Below is a small trained network, with its code and all its weights. Each question gives an input and a class and asks what happens when units are switched off, that is, made to give their printed mean instead of their output.

import numpy as np


def w(rows, s, z=0):
    codes = np.array(rows[::2]) - 128.0
    scale = np.full(codes.shape[1], s)
    scale[-1] = z or s
    return codes * scale


def f(y):
    return np.maximum(y, 0)


def log_softmax(a):
    a = a - a.max(-1, keepdims=True)
    return a - np.log(np.exp(a).sum(-1, keepdims=True))


def net(x, mask):
    res = np.array(x, float).reshape(1, 7) / 4 @ E
    y = f(res @ A[0][:, :-1].T + A[0][:, -1])
    res = res + np.where(mask, y, B[0][:, -1]) @ B[0][:, :-1]
    return log_softmax(res[-1] @ U[:, :-1].T + U[:, -1])


A, B = {}, {}
E = w([
[148,164,115,135,134,113,114,129,143,140,109,129],'x0',
[151,132,106,144,110,128,122,174,88,138,180,114],'x1',
[123,90,132,119,123,139,139,110,111,112,126,134],'x2',
[106,94,101,101,113,125,115,143,150,138,149,112],'x3',
[113,150,129,123,109,106,140,113,162,120,138,159],'x4',
[61,170,24,106,168,31,205,127,86,94,87,46],'x5',
[189,154,125,31,204,164,152,85,114,241,247,162],'x6',
],0.015)
A[0] = w([
[93,118,150,233,63,184,2,137,150,57,107,152,195],'N1',
[161,132,175,55,179,175,92,95,131,251,181,214,114],'N2',
[211,102,213,91,51,187,10,165,160,126,115,212,255],'N3',
[106,166,175,180,124,136,74,143,156,139,114,116,147],'N4',
[78,154,100,96,162,46,217,115,78,118,121,47,152],'N5',
[151,156,90,58,236,132,179,49,117,171,216,126,87],'N6',
[130,103,139,192,1,98,118,111,87,180,97,70,142],'N7',
],0.0079,0.0097)
B[0] = w([
[66,42,134,203,52,73,57,74,177,142,131,78,215],'N1',
[141,181,186,72,177,205,145,199,120,126,162,198,238],'N2',
[161,7,183,158,135,163,92,154,144,130,222,153,253],'N3',
[94,100,133,183,141,121,94,83,105,101,149,140,157],'N4',
[122,188,75,79,75,111,184,135,165,109,88,123,214],'N5',
[157,198,75,52,118,224,110,65,47,242,82,93,209],'N6',
[131,158,173,180,136,74,101,64,125,63,100,101,167],'N7',
],0.011,0.027)
U = w([
[123,46,154,180,95,126,68,72,166,129,153,131,177],'0',
[67,126,73,162,120,26,200,136,138,6,56,71,252],'1',
[168,106,173,91,195,199,139,146,124,165,187,214,93],'2',
[137,162,78,68,134,155,187,46,92,207,116,106,1],'3',
],0.012,0.0035)

Each question gives the input, the list of numbers given to net, and the class t.
The units are the neurons (one row each of A and B). Each row of codes is followed by its name. A weight is (code - 128) times the scale printed after its matrix; where a second scale follows, it is the last column's (A, B and U).
mask holds one flag per neuron, in row order. A switched-off neuron (its flag False) gives its mean, the last column of its row in B, instead of its output. The means were averaged over made-up inputs and are rounded, as every weight is.
A unit's drop is (log p(t) with every unit on - log p(t) with that unit switched off) / (log p(t) with every unit on - log p(t) with every unit switched off).
The circuit of an input: a set's keep is (log p(t) with only the set's units on - log p(t) with every unit switched off) / (log p(t) with every unit on - log p(t) with every unit switched off). Starting from all 7 units, units are removed one at a time, each time the one whose removal leaves the highest keep (on an exact tie, the one counted first), for as long as the keep stays at least 0.8.
circuit, biggest first: the units of the circuit, biggest drop first
most important unit: the unit with the biggest drop
top k neurons: the k neurons with the biggest drops, biggest first
drop of u: that unit's drop, to one decimal
input [-3,7,4,-3,6,-6,0], class 0: most important unit	N1
input [-3,8,-8,-3,-1,1,8], class 3: top 2 neurons	(N6, N3)
input [-6,-6,8,8,-7,3,0], class 1: circuit, biggest first	(N6, N3)
input [-3,5,-1,6,4,1,-1], class 1: top 2 neurons	(N3, N6)
input [-4,8,-4,-2,1,2,6], class 3: top 2 neurons	(N6, N3)
input [2,6,-2,-8,-7,7,0], class 1: top 2 neurons	(N2, N6)
input [-7,-2,-6,-5,6,0,0], class 0: top 2 neurons	(N2, N6)
input [-2,-6,-4,6,6,-7,0], class 0: top 2 neurons	(N1, N6)
input [-5,2,6,-1,-7,3,6], class 3: drop of N4	0.0
input [-2,5,4,-8,7,3,8], class 3: drop of N6	1.0
input [-4,-5,1,7,7,2,6], class 3: drop of N6	0.6
input [1,4,1,6,-3,2,-3], class 1: drop of N3	0.2
